Here is a tiny trained network, its code and every weight. The questions are about switching its units off for an input and a target symbol, where a switched-off unit gives its printed mean instead of its output.

import numpy as np


def w(rows, s, z=0):
    codes = np.array(rows[::2]) - 128.0
    scale = np.full(codes.shape[1], s)
    scale[-1] = z or s
    return codes * scale


def f(y):
    return y / 2 * (1 + np.tanh(0.7978845608 * (y + 0.044715 * y**3)))


def softmax(a):
    e = np.exp(a - a.max(-1, keepdims=True))
    return e / e.sum(-1, keepdims=True)


def log_softmax(a):
    a = a - a.max(-1, keepdims=True)
    return a - np.log(np.exp(a).sum(-1, keepdims=True))


def net(x, mask):
    ids = ['βγεπτφ'.index(c) for c in x.split()]
    T = len(ids)
    res = E[ids] + P[:T]
    u = 0
    for l in range(2):
        q, k, v = (res @ M[l].T for M in (Q, K, V))
        z = softmax(np.where(np.tri(T) > 0, q @ k.T / 2**0.5, -1e9)) @ v
        res = res + np.where(mask[u], z, O[l][:, -1]) @ O[l][:, :-1]
        u += 1
        y = f(res @ A[l][:, :-1].T + A[l][:, -1])
        res = res + np.where(mask[u : u + 8], y, B[l][:, -1]) @ B[l][:, :-1]
        u += 8
    return log_softmax(res[-1] @ U[:, :-1].T + U[:, -1])


Q, K, V, O, A, B = {}, {}, {}, {}, {}, {}
E = w([
[86,120,142],'β',
[67,128,80],'γ',
[81,220,182],'ε',
[6,119,205],'π',
[160,137,111],'τ',
[31,58,99],'φ',
],0.015)
P = w([
[81,254,22],'0',
[156,211,164],'1',
[180,188,162],'2',
[155,198,147],'3',
[144,203,123],'4',
[162,192,131],'5',
[134,211,105],'6',
],0.0098)
Q[0] = w([
[154,171,102],'L0H1',
[145,2,78],'L0H1',
],0.0087)
K[0] = w([
[81,172,99],'L0H1',
[140,46,254],'L0H1',
],0.0099)
V[0] = w([
[22,118,254],'L0H1',
[228,234,201],'L0H1',
],0.0053)
O[0] = w([
[74,94,143,253],'L0H1',
[79,249,143,149],'L0H1',
],0.013,3.4e-05)
A[0] = w([
[135,47,167,245],'L0N1',
[84,94,154,59],'L0N2',
[195,39,110,79],'L0N3',
[126,169,1,100],'L0N4',
[140,210,73,2],'L0N5',
[118,141,18,22],'L0N6',
[170,222,74,82],'L0N7',
[247,186,88,116],'L0N8',
],0.0079,0.005)
B[0] = w([
[98,210,25,188],'L0N1',
[112,147,66,124],'L0N2',
[58,255,94,113],'L0N3',
[183,86,191,198],'L0N4',
[91,182,172,171],'L0N5',
[184,98,164,124],'L0N6',
[155,191,150,252],'L0N7',
[96,112,103,225],'L0N8',
],0.0095,0.0036)
Q[1] = w([
[141,157,1],'L1H1',
[156,65,123],'L1H1',
],0.0076)
K[1] = w([
[164,98,186],'L1H1',
[72,82,2],'L1H1',
],0.0058)
V[1] = w([
[253,92,98],'L1H1',
[76,35,37],'L1H1',
],0.007)
O[1] = w([
[171,2,10,38],'L1H1',
[21,132,159,1],'L1H1',
],0.0073,0.0074)
A[1] = w([
[115,187,2,57],'L1N1',
[104,123,237,68],'L1N2',
[187,216,15,247],'L1N3',
[85,168,157,223],'L1N4',
[155,85,212,20],'L1N5',
[153,78,88,253],'L1N6',
[178,54,133,102],'L1N7',
[136,89,104,178],'L1N8',
],0.011,0.0059)
B[1] = w([
[77,240,61,144],'L1N1',
[147,177,109,164],'L1N2',
[171,62,136,255],'L1N3',
[124,20,138,223],'L1N4',
[73,253,10,119],'L1N5',
[149,29,156,143],'L1N6',
[150,152,65,127],'L1N7',
[153,31,92,129],'L1N8',
],0.0076,0.015)
U = w([
[82,139,136,88],'β',
[120,91,27,41],'γ',
[119,251,225,35],'ε',
[3,197,225,85],'π',
[181,220,35,253],'τ',
[23,111,37,153],'φ',
],0.0063,0.0059)

Each question gives the input, a string of symbols that net reads in full, and the target symbol t.
The units are the heads (2 rows each of Q, K, V and O) and the neurons (one row each of A and B). Each row of codes is followed by its name. A weight is (code - 128) times the scale printed after its matrix; where a second scale follows, it is the last column's (O, A, B and U).
mask holds one flag per unit, layer by layer, with each layer's heads first. A switched-off unit (its flag False) gives its mean, the last column of its rows in O or B, instead of its output. The means were averaged over made-up inputs and are rounded, as every weight is.
A unit's drop is (log p(t) with every unit on - log p(t) with that unit switched off) / (log p(t) with every unit on - log p(t) with every unit switched off).
The circuit of an input: a set's keep is (log p(t) with only the set's units on - log p(t) with every unit switched off) / (log p(t) with every unit on - log p(t) with every unit switched off). Starting from the 12 units with the biggest drops (on a tie, the unit counted first), units are removed one at a time, each time the one whose removal leaves the highest keep (on an exact tie, the one counted first), for as long as the keep stays at least 0.8.
units of the circuit, in order: the units of the circuit, biggest drop first
unit that matters most: the unit with the biggest drop
top k neurons: the k neurons with the biggest drops, biggest first
top k neurons in layer l: the k neurons of layer l with the biggest drops, biggest first
drop when u is switched off: that unit's drop, to one decimal
input π ε π ε τ φ, target π: top neuron in layer 1 : L1N3
input π τ β, target π: top 2 neurons : L1N3; L0N7
input φ γ τ π, target φ: units of the circuit, in order : L0H1; L1H1; L0N1
input π π γ, target π: units of the circuit, in order : L1H1; L0H1
input φ γ β, target φ: units of the circuit, in order : L0H1; L1H1; L0N7
input γ τ γ τ τ, target γ: units of the circuit, in order : L1H1; L0H1; L1N6
input ε τ τ, target ε: units of the circuit, in order : L0H1; L0N5; L1H1
input π γ β β π γ, target π: units of the circuit, in order : L1H1; L0H1; L1N3
input τ τ π, target τ: units of the circuit, in order : L1H1; L0H1; L0N7
input π γ β β, target π: units of the circuit, in order : L1H1; L0H1
input ε τ β, target ε: units of the circuit, in order : L0H1; L1H1
input ε τ π ε τ, target ε: top 2 neurons : L0N5; L0N1
input π π ε, target π: top 2 neurons in layer 1 : L1N4; L1N3
input π ε γ φ, target π: unit that matters most : L1H1
input β φ φ, target φ: top 2 neurons in layer 0 : L0N1; L0N7
input ε γ τ π β, target ε: drop when L1H1 is switched off : 0.6
input γ τ γ τ, target γ: drop when L0N3 is switched off : -0.1
input φ τ β, target φ: drop when L0N7 is switched off : 0.2
